Below is a small trained network, with its code and all its weights. Each question gives an input and a class and asks what happens when units are switched off, that is, made to give their printed mean instead of their output.

import numpy as np


def w(rows, s, z=0):
    codes = np.array(rows[::2]) - 128.0
    scale = np.full(codes.shape[1], s)
    scale[-1] = z or s
    return codes * scale


def f(y):
    return y / 2 * (1 + np.tanh(0.7978845608 * (y + 0.044715 * y**3)))


def log_softmax(a):
    a = a - a.max(-1, keepdims=True)
    return a - np.log(np.exp(a).sum(-1, keepdims=True))


def net(x, mask):
    res = np.array(x, float).reshape(1, 7) / 4 @ E
    y = f(res @ A[0][:, :-1].T + A[0][:, -1])
    res = res + np.where(mask, y, B[0][:, -1]) @ B[0][:, :-1]
    return log_softmax(res[-1] @ U[:, :-1].T + U[:, -1])


A, B = {}, {}
E = w([
[129,129,129],'x0',
[2,120,142],'x1',
[99,188,231],'x2',
[126,127,129],'x3',
[93,213,77],'x4',
[128,127,126],'x5',
[129,128,129],'x6',
],0.0068)
A[0] = w([
[140,166,160,29],'N0',
[142,127,152,23],'N1',
[165,155,128,102],'N2',
[135,87,154,57],'N3',
[76,88,163,88],'N4',
[150,30,183,106],'N5',
[174,156,151,103],'N6',
[22,95,78,102],'N7',
[94,139,162,230],'N8',
[138,171,240,111],'N9',
[64,84,129,63],'N10',
[155,50,199,70],'N11',
[135,142,104,84],'N12',
[123,139,94,145],'N13',
[128,63,56,111],'N14',
[194,142,121,59],'N15',
[38,77,137,108],'N16',
[89,118,103,89],'N17',
[116,68,74,53],'N18',
[119,132,181,96],'N19',
[114,99,75,220],'N20',
[110,225,57,95],'N21',
[115,134,34,68],'N22',
[110,99,85,252],'N23',
[152,111,184,6],'N24',
[116,72,162,129],'N25',
[51,151,146,208],'N26',
[191,141,108,93],'N27',
[188,156,151,132],'N28',
[142,90,83,29],'N29',
[119,120,79,238],'N30',
[104,136,91,62],'N31',
[174,162,111,109],'N32',
[118,186,166,93],'N33',
[153,80,95,51],'N34',
[127,82,52,81],'N35',
[78,8,171,114],'N36',
[125,72,72,120],'N37',
[131,205,96,49],'N38',
[156,86,157,64],'N39',
[95,68,150,36],'N40',
[212,130,144,114],'N41',
[88,110,137,35],'N42',
[138,41,172,84],'N43',
[158,148,114,83],'N44',
],0.012,0.0041)
B[0] = w([
[68,125,133,117],'N0',
[83,131,115,103],'N1',
[123,109,105,138],'N2',
[96,161,116,123],'N3',
[116,114,108,169],'N4',
[146,207,100,208],'N5',
[120,95,109,149],'N6',
[142,89,55,224],'N7',
[159,117,149,221],'N8',
[81,100,253,228],'N9',
[94,110,63,160],'N10',
[126,183,98,186],'N11',
[117,133,118,118],'N12',
[131,143,139,146],'N13',
[97,121,206,200],'N14',
[108,104,63,161],'N15',
[130,100,51,217],'N16',
[112,124,117,134],'N17',
[65,126,173,154],'N18',
[100,119,159,148],'N19',
[158,122,175,211],'N20',
[133,228,81,196],'N21',
[97,151,173,169],'N22',
[177,119,169,225],'N23',
[85,142,125,121],'N24',
[137,154,113,164],'N25',
[176,111,123,254],'N26',
[126,99,78,174],'N27',
[141,83,99,177],'N28',
[74,127,145,136],'N29',
[165,128,158,212],'N30',
[96,147,113,120],'N31',
[130,108,98,156],'N32',
[92,140,170,160],'N33',
[91,133,142,148],'N34',
[80,125,197,178],'N35',
[158,138,100,225],'N36',
[106,123,186,181],'N37',
[91,176,91,142],'N38',
[115,152,95,138],'N39',
[99,141,101,135],'N40',
[150,94,54,206],'N41',
[85,124,100,122],'N42',
[117,201,121,178],'N43',
[114,118,109,128],'N44',
],0.02,0.0046)
U = w([
[122,229,134,40],'0',
[43,55,216,137],'1',
[216,87,178,252],'2',
[83,2,79,36],'3',
[211,92,181,156],'4',
],0.0079,0.0029)

Each question gives the input, the list of numbers given to net, and the class t.
The units are the neurons (one row each of A and B). Each row of codes is followed by its name. A weight is (code - 128) times the scale printed after its matrix; where a second scale follows, it is the last column's (A, B and U).
mask holds one flag per neuron, in row order. A switched-off neuron (its flag False) gives its mean, the last column of its row in B, instead of its output. The means were averaged over made-up inputs and are rounded, as every weight is.
A unit's drop is (log p(t) with every unit on - log p(t) with that unit switched off) / (log p(t) with every unit on - log p(t) with every unit switched off).
The circuit of an input: a set's keep is (log p(t) with only the set's units on - log p(t) with every unit switched off) / (log p(t) with every unit on - log p(t) with every unit switched off). Starting from the 12 units with the biggest drops (on a tie, the unit counted first), units are removed one at a time, each time the one whose removal leaves the highest keep (on an exact tie, the one counted first), for as long as the keep stays at least 0.8.
units of the circuit, in order: the units of the circuit, biggest drop first
k most important neurons: the k neurons with the biggest drops, biggest first
drop when u is switched off: that unit's drop, to one decimal
input [2,-8,-7,5,4,8,-1], class 3: units of the circuit, in order	(N15)
input [-3,5,6,6,-7,-5,-8], class 0: 3 most important neurons	(N5; N11; N43)
input [0,-6,-5,5,-8,-1,-6], class 0: units of the circuit, in order	(N5; N43)
input [4,6,3,4,-7,1,7], class 0: units of the circuit, in order	(N5; N43)
input [-1,2,8,1,-8,0,1], class 0: units of the circuit, in order	(N5; N11)
input [-4,4,-7,-5,-6,1,-5], class 1: 4 most important neurons	(N14; N18; N35; N37)
input [4,8,2,0,6,0,-7], class 3: 2 most important neurons	(N7; N16)
input [2,7,-8,-7,-8,-8,-3], class 0: 3 most important neurons	(N5; N43; N36)
input [-8,-3,-8,5,7,8,-7], class 1: 2 most important neurons	(N35; N14)
input [-1,5,8,7,5,3,-6], class 1: 2 most important neurons	(N9; N33)
input [2,8,-1,2,-6,-7,-8], class 3: 3 most important neurons	(N16; N7; N10)
input [7,8,-2,4,2,1,3], class 3: 3 most important neurons	(N7; N16; N10)
input [-7,8,1,6,5,-3,-4], class 3: 3 most important neurons	(N7; N16; N10)
input [7,0,-6,7,8,7,7], class 0: units of the circuit, in order	(N21)
input [-4,-5,-6,-6,-4,1,5], class 1: 2 most important neurons	(N14; N35)
input [4,-6,-3,-1,8,8,-5], class 0: 2 most important neurons	(N21; N38)
input [-7,2,8,-3,0,-6,-6], class 1: drop when N9 is switched off	0.3
input [-4,4,-7,-5,-4,1,-5], class 1: drop when N18 is switched off	0.2
input [-4,-7,6,5,5,-7,-5], class 3: drop when N23 is switched off	0.1
input [-2,1,1,0,-6,2,-1], class 0: drop when N43 is switched off	0.1
input [-7,-8,4,3,7,-8,2], class 3: most important neuron	(N28)
